Below are the code and all the weights of a small trained network. Each question names an input and a target symbol and asks about switching units off, where a switched-off unit gives its printed mean instead of its output.

import numpy as np


def w(rows, s, z=0):
    codes = np.array(rows[::2]) - 128.0
    scale = np.full(codes.shape[1], s)
    scale[-1] = z or s
    return codes * scale


def f(y):
    return np.maximum(y, 0)


def softmax(a):
    e = np.exp(a - a.max(-1, keepdims=True))
    return e / e.sum(-1, keepdims=True)


def log_softmax(a):
    a = a - a.max(-1, keepdims=True)
    return a - np.log(np.exp(a).sum(-1, keepdims=True))


def net(x, mask):
    ids = ['γδθμπσ'.index(c) for c in x.split()]
    T = len(ids)
    res = E[ids] + P[:T]
    u = 0
    for l in range(2):
        q, k, v = (res @ M[l].T for M in (Q, K, V))
        z = softmax(np.where(np.tri(T) > 0, q @ k.T / 4**0.5, -1e9)) @ v
        res = res + np.where(mask[u], z, O[l][:, -1]) @ O[l][:, :-1]
        u += 1
        y = f(res @ A[l][:, :-1].T + A[l][:, -1])
        res = res + np.where(mask[u : u + 4], y, B[l][:, -1]) @ B[l][:, :-1]
        u += 4
    return log_softmax(res[-1] @ U[:, :-1].T + U[:, -1])


Q, K, V, O, A, B = {}, {}, {}, {}, {}, {}
E = w([
[90,139,204,110],'γ',
[124,149,179,161],'δ',
[112,145,171,174],'θ',
[34,201,142,166],'μ',
[132,7,122,24],'π',
[79,15,138,207],'σ',
],0.017)
P = w([
[140,144,254,199],'0',
[124,170,233,232],'1',
[139,134,214,241],'2',
[139,145,191,215],'3',
[136,157,170,205],'4',
[119,149,156,183],'5',
[115,138,150,166],'6',
[99,106,142,148],'7',
[73,100,120,143],'8',
[72,93,125,133],'9',
[50,89,123,135],'10',
],0.0057)
Q[0] = w([
[164,125,147,146],'0.h1',
[93,123,204,125],'0.h1',
[91,107,3,53],'0.h1',
[13,128,182,111],'0.h1',
],0.014)
K[0] = w([
[207,178,198,192],'0.h1',
[80,145,9,71],'0.h1',
[86,149,254,97],'0.h1',
[141,102,58,41],'0.h1',
],0.011)
V[0] = w([
[199,163,154,255],'0.h1',
[125,71,133,238],'0.h1',
[67,124,161,93],'0.h1',
[102,97,96,197],'0.h1',
],0.012)
O[0] = w([
[57,69,254,57,47],'0.h1',
[58,147,16,111,214],'0.h1',
[186,137,115,155,254],'0.h1',
[76,166,102,131,145],'0.h1',
],0.0087,0.0055)
A[0] = w([
[98,125,1,95,68],'0.n1',
[72,80,127,171,140],'0.n2',
[188,142,186,126,2],'0.n3',
[138,77,64,32,172],'0.n4',
],0.008,0.002)
B[0] = w([
[137,142,156,12,239],'0.n1',
[24,220,98,201,253],'0.n2',
[170,255,122,125,146],'0.n3',
[205,108,174,145,197],'0.n4',
],0.007,0.0041)
Q[1] = w([
[209,147,137,163],'1.h1',
[246,84,83,138],'1.h1',
[141,94,140,54],'1.h1',
[135,115,59,179],'1.h1',
],0.011)
K[1] = w([
[254,118,169,132],'1.h1',
[44,145,162,25],'1.h1',
[244,54,107,154],'1.h1',
[218,41,56,153],'1.h1',
],0.0058)
V[1] = w([
[66,151,99,246],'1.h1',
[177,2,166,73],'1.h1',
[135,146,153,116],'1.h1',
[130,216,176,100],'1.h1',
],0.0086)
O[1] = w([
[127,180,2,166,254],'1.h1',
[77,206,115,27,14],'1.h1',
[67,117,93,148,140],'1.h1',
[239,66,175,105,189],'1.h1',
],0.0074,0.0059)
A[1] = w([
[174,91,129,88,133],'1.n1',
[171,138,151,145,250],'1.n2',
[75,125,147,112,177],'1.n3',
[154,111,9,164,67],'1.n4',
],0.014,0.0014)
B[1] = w([
[192,248,37,224,150],'1.n1',
[193,2,140,64,164],'1.n2',
[73,157,142,121,145],'1.n3',
[181,74,152,68,251],'1.n4',
],0.0092,0.017)
U = w([
[118,129,57,100,156],'γ',
[202,161,90,254,252],'δ',
[163,194,107,146,75],'θ',
[190,116,165,48,44],'μ',
[130,122,155,115,155],'π',
[128,130,134,154,117],'σ',
],0.0098,0.0015)

Each question gives the input, a string of symbols that net reads in full, and the target symbol t.
The units are the heads (4 rows each of Q, K, V and O) and the neurons (one row each of A and B). Each row of codes is followed by its name. A weight is (code - 128) times the scale printed after its matrix; where a second scale follows, it is the last column's (O, A, B and U).
mask holds one flag per unit, layer by layer, with each layer's heads first. A switched-off unit (its flag False) gives its mean, the last column of its rows in O or B, instead of its output. The means were averaged over made-up inputs and are rounded, as every weight is.
A unit's drop is (log p(t) with every unit on - log p(t) with that unit switched off) / (log p(t) with every unit on - log p(t) with every unit switched off).
The circuit of an input: a set's keep is (log p(t) with only the set's units on - log p(t) with every unit switched off) / (log p(t) with every unit on - log p(t) with every unit switched off). Starting from all 10 units, units are removed one at a time, each time the one whose removal leaves the highest keep (on an exact tie, the one counted first), for as long as the keep stays at least 0.8.
units of the circuit, in order: the units of the circuit, biggest drop first
k most important neurons: the k neurons with the biggest drops, biggest first
drop when u is switched off: that unit's drop, to one decimal
input δ γ θ γ, target σ: 2 most important neurons	1.n4, 0.n2
input γ δ δ, target π: units of the circuit, in order	0.h1
input δ θ μ δ π σ γ π θ δ, target θ: 3 most important neurons	1.n4, 0.n4, 0.n1
input γ μ δ δ γ γ γ μ σ, target γ: units of the circuit, in order	0.h1, 1.h1
input σ μ γ θ π, target δ: units of the circuit, in order	1.n1, 0.n4
input γ γ θ γ, target σ: units of the circuit, in order	0.h1, 1.n4, 1.n2
input δ γ γ δ μ δ π δ δ γ δ, target μ: 2 most important neurons	1.n2, 1.n1
input μ δ δ σ μ γ π π θ, target θ: units of the circuit, in order	1.h1, 0.h1, 0.n4, 0.n2
input γ μ π γ γ δ γ π γ, target θ: 3 most important neurons	1.n4, 0.n4, 0.n2
input γ γ γ γ μ σ μ γ, target γ: 3 most important neurons	1.n4, 1.n1, 0.n2
input μ π δ γ δ π γ γ, target θ: 4 most important neurons	1.n4, 0.n2, 0.n4, 0.n1
input π μ δ μ γ δ, target μ: 3 most important neurons	1.n2, 1.n4, 1.n1
input θ γ μ δ γ σ μ, target γ: 2 most important neurons	1.n4, 0.n2
input θ σ γ θ π σ δ θ, target μ: units of the circuit, in order	1.n4, 0.h1, 1.n1, 1.n2
input μ θ γ μ γ π μ, target μ: 4 most important neurons	1.n4, 1.n1, 1.n2, 0.n1
input μ π γ μ μ θ γ θ, target μ: 3 most important neurons	1.n4, 1.n2, 1.n1
input θ γ δ γ, target π: most important neuron	1.n1
input π μ γ γ μ γ γ δ π, target θ: 4 most important neurons	1.n1, 1.n4, 1.n2, 0.n4
input δ μ μ σ σ μ γ γ μ π, target δ: drop when 0.h1 is switched off	0.4
input δ γ γ γ γ δ, target π: drop when 1.n1 is switched off	0.1
input γ δ γ, target π: drop when 1.h1 is switched off	0.1
input σ μ θ σ μ γ, target γ: drop when 0.h1 is switched off	1.2
